Below are the code and all the weights of a small trained network. Each question names an input and a target symbol and asks about switching units off, where a switched-off unit gives its printed mean instead of its output.

import numpy as np


def w(rows, s, z=0):
    codes = np.array(rows[::2]) - 128.0
    scale = np.full(codes.shape[1], s)
    scale[-1] = z or s
    return codes * scale


def f(y):
    return np.maximum(y, 0)


def softmax(a):
    e = np.exp(a - a.max(-1, keepdims=True))
    return e / e.sum(-1, keepdims=True)


def log_softmax(a):
    a = a - a.max(-1, keepdims=True)
    return a - np.log(np.exp(a).sum(-1, keepdims=True))


def net(x, mask):
    ids = ['ΘΠΨΩαημξστ'.index(c) for c in x.split()]
    T = len(ids)
    res = E[ids] + P[:T]
    q, k, v = (res @ M[0].T for M in (Q, K, V))
    z = softmax(np.where(np.tri(T) > 0, q @ k.T / 4**0.5, -1e9)) @ v
    res = res + np.where(mask[0], z, O[0][:, -1]) @ O[0][:, :-1]
    y = f(res @ A[0][:, :-1].T + A[0][:, -1])
    res = res + np.where(mask[1:17], y, B[0][:, -1]) @ B[0][:, :-1]
    return log_softmax(res[-1] @ U[:, :-1].T + U[:, -1])


Q, K, V, O, A, B = {}, {}, {}, {}, {}, {}
E = w([
[79,95,180,138],'Θ',
[236,162,68,153],'Π',
[127,68,205,115],'Ψ',
[136,2,181,177],'Ω',
[57,189,194,85],'α',
[170,232,42,150],'η',
[166,101,26,158],'μ',
[105,126,199,96],'ξ',
[59,107,171,172],'σ',
[92,47,162,209],'τ',
],0.0083)
P = w([
[160,229,253,183],'0',
[147,132,168,122],'1',
[135,140,178,116],'2',
[142,137,179,121],'3',
[138,136,179,118],'4',
[140,140,175,119],'5',
[135,133,174,116],'6',
[135,131,175,118],'7',
[141,136,178,126],'8',
[132,139,179,121],'9',
[137,139,171,130],'10',
],0.007)
Q[0] = w([
[124,113,2,78],'h1',
[82,105,99,99],'h1',
[154,161,159,108],'h1',
[54,86,159,112],'h1',
],0.039)
K[0] = w([
[70,4,72,42],'h1',
[103,51,162,122],'h1',
[132,166,150,95],'h1',
[114,71,197,177],'h1',
],0.033)
V[0] = w([
[227,72,201,69],'h1',
[75,56,166,176],'h1',
[159,120,132,124],'h1',
[193,71,83,249],'h1',
],0.018)
O[0] = w([
[237,27,125,128,226],'h1',
[140,198,225,163,91],'h1',
[151,110,127,106,162],'h1',
[155,194,211,2,253],'h1',
],0.018,0.0046)
A[0] = w([
[197,178,31,126,1],'n1',
[14,86,106,107,87],'n2',
[133,135,125,190,174],'n3',
[123,154,131,94,11],'n4',
[184,156,64,135,56],'n5',
[106,72,205,133,127],'n6',
[1,63,239,114,198],'n7',
[135,107,141,97,245],'n8',
[5,115,158,167,139],'n9',
[189,72,67,107,248],'n10',
[149,131,55,141,79],'n11',
[139,157,54,178,93],'n12',
[155,147,62,167,155],'n13',
[175,107,167,97,171],'n14',
[170,135,189,142,69],'n15',
[119,45,150,75,225],'n16',
],0.0096,0.0037)
B[0] = w([
[206,54,117,47,153],'n1',
[98,48,120,214,154],'n2',
[200,114,80,141,157],'n3',
[156,131,144,174,147],'n4',
[154,90,87,116,148],'n5',
[113,89,127,62,190],'n6',
[216,93,115,18,189],'n7',
[94,147,97,123,202],'n8',
[175,92,69,225,152],'n9',
[163,205,253,156,254],'n10',
[115,127,91,74,155],'n11',
[118,233,117,101,153],'n12',
[103,185,122,69,153],'n13',
[93,169,113,226,245],'n14',
[57,63,128,125,201],'n15',
[81,112,46,123,230],'n16',
],0.017,0.016)
U = w([
[102,96,212,72,124],'Θ',
[92,154,5,27,158],'Π',
[187,71,96,121,75],'Ψ',
[90,60,71,143,106],'Ω',
[11,94,128,156,94],'α',
[121,127,73,164,124],'η',
[155,76,109,141,119],'μ',
[127,88,204,228,132],'ξ',
[238,210,171,123,105],'σ',
[4,238,130,145,254],'τ',
],0.0039,0.003)

Each question gives the input, a string of symbols that net reads in full, and the target symbol t.
The units are the heads (4 rows each of Q, K, V and O) and the neurons (one row each of A and B). Each row of codes is followed by its name. A weight is (code - 128) times the scale printed after its matrix; where a second scale follows, it is the last column's (O, A, B and U).
mask holds one flag per unit, heads first, then neurons. A switched-off unit (its flag False) gives its mean, the last column of its rows in O or B, instead of its output. The means were averaged over made-up inputs and are rounded, as every weight is.
A unit's drop is (log p(t) with every unit on - log p(t) with that unit switched off) / (log p(t) with every unit on - log p(t) with every unit switched off).
The circuit of an input: a set's keep is (log p(t) with only the set's units on - log p(t) with every unit switched off) / (log p(t) with every unit on - log p(t) with every unit switched off). Starting from the 12 units with the biggest drops (on a tie, the unit counted first), units are removed one at a time, each time the one whose removal leaves the highest keep (on an exact tie, the one counted first), for as long as the keep stays at least 0.8.
units of the circuit, in order: the units of the circuit, biggest drop first
k most important neurons: the k neurons with the biggest drops, biggest first
drop of u: that unit's drop, to one decimal
input Ω τ Ω Π τ σ τ τ Ω Θ, target α: units of the circuit, in order	(h1 n15 n14 n10)
input σ Ψ Ψ τ τ τ τ Π ξ Π α, target Ψ: 3 most important neurons	(n10 n7 n9)
input Ψ τ Ω τ Ψ η Ψ σ, target ξ: units of the circuit, in order	(h1 n7)
input Ψ Ψ Π α τ Ω Θ, target ξ: units of the circuit, in order	(h1 n7)
input Ω Π τ τ, target α: 3 most important neurons	(n15 n14 n10)
input Ω τ σ, target α: 2 most important neurons	(n15 n14)
input α τ τ α Π τ μ Π τ, target η: 3 most important neurons	(n9 n3 n12)
input Ψ Ω μ Ω Π Π μ Ψ, target ξ: 2 most important neurons	(n10 n7)
input ξ μ μ Ω, target σ: 2 most important neurons	(n10 n15)
input τ μ Ψ Θ τ τ η Π, target Π: units of the circuit, in order	(h1 n14)
input τ τ ξ, target Θ: units of the circuit, in order	(h1 n7 n15)
input Ψ τ Π τ τ τ τ, target ξ: units of the circuit, in order	(h1 n10)
input μ τ τ σ τ η Ω σ, target Π: units of the circuit, in order	(n10 h1)
input α Ω α, target η: units of the circuit, in order	(h1 n9 n12)
input Ψ Π η τ ξ τ Π σ Π τ α, target ξ: units of the circuit, in order	(h1 n7)
input τ Π Π Ψ Π τ η, target Π: 3 most important neurons	(n14 n1 n11)
input τ Ω Ψ, target Θ: 3 most important neurons	(n7 n15 n16)
input Π τ Θ, target τ: 3 most important neurons	(n10 n7 n16)
input Π Π Ω Ω Ω, target τ: 2 most important neurons	(n10 n16)
input τ τ τ τ μ η α Ω, target Θ: most important neuron	(n7)
input σ τ Ψ τ, target Ψ: 2 most important neurons	(n10 n7)
input Ω Π τ Ψ σ ξ, target α: 2 most important neurons	(n15 n14)
input τ Π μ τ η Ψ τ, target Θ: 3 most important neurons	(n7 n16 n15)
input ξ α Π Ψ τ Π Ψ α τ σ, target σ: most important neuron	(n10)
input η τ μ Π Π σ τ Ψ τ Ψ, target Ω: drop of h1	0.8
input Ω Ω μ τ ξ α τ η, target Π: drop of n12	0.2
input τ τ τ Π τ Π μ, target τ: drop of n14	0.0
input η α Θ τ τ μ μ Π τ, target Ω: drop of n10	0.1
